Below are the code and all the weights of a small trained network. Each question names an input and a target symbol and asks about switching units off, where a switched-off unit gives its printed mean instead of its output.

import numpy as np


def w(rows, s, z=0):
    codes = np.array(rows[::2]) - 128.0
    scale = np.full(codes.shape[1], s)
    scale[-1] = z or s
    return codes * scale


def norm(h):
    return h / np.sqrt((h * h).mean(-1, keepdims=True) + 1e-5)


def f(y):
    return y / 2 * (1 + np.tanh(0.7978845608 * (y + 0.044715 * y**3)))


def softmax(a):
    e = np.exp(a - a.max(-1, keepdims=True))
    return e / e.sum(-1, keepdims=True)


def log_softmax(a):
    a = a - a.max(-1, keepdims=True)
    return a - np.log(np.exp(a).sum(-1, keepdims=True))


def net(x, mask):
    ids = ['ΓΞαεζηθπω'.index(c) for c in x.split()]
    T = len(ids)
    res = E[ids] + P[:T]
    u = 0
    for l in range(2):
        q, k, v = (norm(res) @ M[l].T for M in (Q, K, V))
        z = softmax(np.where(np.tri(T) > 0, q @ k.T / 2**0.5, -1e9)) @ v
        res = res + np.where(mask[u], z, O[l][:, -1]) @ O[l][:, :-1]
        u += 1
        y = f(norm(res) @ A[l][:, :-1].T + A[l][:, -1])
        res = res + np.where(mask[u : u + 8], y, B[l][:, -1]) @ B[l][:, :-1]
        u += 8
    return log_softmax(norm(res)[-1] @ U[:, :-1].T + U[:, -1])


Q, K, V, O, A, B = {}, {}, {}, {}, {}, {}
E = w([
[210,132,119,195],'Γ',
[141,150,109,96],'Ξ',
[119,80,101,147],'α',
[146,134,193,141],'ε',
[95,127,145,172],'ζ',
[151,110,127,76],'η',
[133,254,79,186],'θ',
[149,124,135,203],'π',
[185,91,128,217],'ω',
],0.021)
P = w([
[134,122,127,147],'0',
[109,115,59,157],'1',
[109,97,37,157],'2',
[110,93,33,161],'3',
[103,101,48,142],'4',
[103,100,20,132],'5',
[98,102,8,125],'6',
[96,107,4,113],'7',
[97,112,4,103],'8',
],0.0036)
Q[0] = w([
[96,189,13,129],'L0H0',
[55,42,1,158],'L0H0',
],0.0057)
K[0] = w([
[165,255,214,168],'L0H0',
[244,197,207,80],'L0H0',
],0.0076)
V[0] = w([
[88,4,55,136],'L0H0',
[130,38,75,139],'L0H0',
],0.0023)
O[0] = w([
[114,92,108,202,48],'L0H0',
[45,190,2,48,252],'L0H0',
],0.0073,0.00027)
A[0] = w([
[130,141,67,171,124],'L0N0',
[74,58,126,112,179],'L0N1',
[136,104,147,138,122],'L0N2',
[11,110,124,153,252],'L0N3',
[228,153,65,180,167],'L0N4',
[47,157,202,94,173],'L0N5',
[155,165,158,129,139],'L0N6',
[232,173,130,145,172],'L0N7',
],0.011,0.0036)
B[0] = w([
[52,137,192,110,180],'L0N0',
[149,155,30,163,140],'L0N1',
[168,128,114,83,133],'L0N2',
[221,182,218,89,155],'L0N3',
[16,136,94,154,251],'L0N4',
[174,81,154,139,132],'L0N5',
[130,1,162,135,140],'L0N6',
[45,144,32,74,209],'L0N7',
],0.0084,0.011)
Q[1] = w([
[102,176,8,178],'L1H0',
[190,57,243,144],'L1H0',
],0.013)
K[1] = w([
[131,123,56,245],'L1H0',
[79,100,228,51],'L1H0',
],0.011)
V[1] = w([
[3,126,146,78],'L1H0',
[81,86,178,43],'L1H0',
],0.0056)
O[1] = w([
[91,168,255,41,102],'L1H0',
[35,17,5,102,2],'L1H0',
],0.0081,0.0039)
A[1] = w([
[176,136,40,163,253],'L1N0',
[21,210,121,43,180],'L1N1',
[139,209,54,254,225],'L1N2',
[62,160,46,167,83],'L1N3',
[80,108,68,153,145],'L1N4',
[227,99,134,42,174],'L1N5',
[174,224,121,175,203],'L1N6',
[11,138,144,104,105],'L1N7',
],0.0093,0.0035)
B[1] = w([
[162,168,254,39,179],'L1N0',
[138,32,165,91,206],'L1N1',
[220,147,165,113,247],'L1N2',
[154,166,100,182,197],'L1N3',
[189,176,126,158,170],'L1N4',
[190,249,8,217,143],'L1N5',
[170,48,171,56,182],'L1N6',
[147,105,111,103,179],'L1N7',
],0.0069,0.013)
U = w([
[151,147,101,193,241],'Γ',
[206,144,136,126,226],'Ξ',
[114,90,99,29,137],'α',
[74,223,145,67,3],'ε',
[81,110,195,166,91],'ζ',
[162,117,117,100,32],'η',
[67,162,12,139,138],'θ',
[186,175,8,76,51],'π',
[170,28,59,139,115],'ω',
],0.014,0.0028)

Each question gives the input, a string of symbols that net reads in full, and the target symbol t.
The units are the heads (2 rows each of Q, K, V and O) and the neurons (one row each of A and B). Each row of codes is followed by its name. A weight is (code - 128) times the scale printed after its matrix; where a second scale follows, it is the last column's (O, A, B and U).
mask holds one flag per unit, layer by layer, with each layer's heads first. A switched-off unit (its flag False) gives its mean, the last column of its rows in O or B, instead of its output. The means were averaged over made-up inputs and are rounded, as every weight is.
A unit's drop is (log p(t) with every unit on - log p(t) with that unit switched off) / (log p(t) with every unit on - log p(t) with every unit switched off).
The circuit of an input: a set's keep is (log p(t) with only the set's units on - log p(t) with every unit switched off) / (log p(t) with every unit on - log p(t) with every unit switched off). Starting from the 12 units with the biggest drops (on a tie, the unit counted first), units are removed one at a time, each time the one whose removal leaves the highest keep (on an exact tie, the one counted first), for as long as the keep stays at least 0.8.
circuit, biggest first: the units of the circuit, biggest drop first
unit that matters most: the unit with the biggest drop
top k neurons: the k neurons with the biggest drops, biggest first
k most important neurons of layer l: the k neurons of layer l with the biggest drops, biggest first
drop of u: that unit's drop, to one decimal
input ζ Ξ ε θ Γ θ, target ε: circuit, biggest first : [L1H0, L1N1, L0N0, L0N4]
input π α η, target Ξ: top 4 neurons : [L0N1, L0N7, L0N4, L0N3]
input θ ε π η Γ π ε ε α, target Ξ: unit that matters most : L0N7
input π α θ, target Ξ: 2 most important neurons of layer 0 : [L0N1, L0N7]
input θ Ξ ω Γ ε, target ω: top 2 neurons : [L0N4, L0N6]
input π Γ ω ε α ε, target Γ: 4 most important neurons of layer 1 : [L1N5, L1N6, L1N1, L1N2]
input α ω Γ Ξ, target Ξ: top 4 neurons : [L0N7, L0N4, L0N1, L0N3]
input ε α ε, target Γ: top 2 neurons : [L0N4, L0N0]
input Γ ω π η Γ ε, target ω: top 2 neurons : [L0N6, L0N4]
input η ζ θ ω π Ξ η, target π: top 3 neurons : [L0N4, L1N5, L0N7]
input ε ω π Γ Γ Ξ η, target π: top 3 neurons : [L0N4, L1N5, L0N0]
input η ζ θ Ξ Γ, target θ: 3 most important neurons of layer 0 : [L0N4, L0N7, L0N3]
input Γ Γ π α α ζ θ ε ζ, target Ξ: drop of L0N4 : 0.3
input Γ π ζ α Ξ θ θ η, target Ξ: drop of L1N5 : -0.1
input π η Ξ Γ α ω ε Ξ θ, target Ξ: drop of L0N7 : 1.4
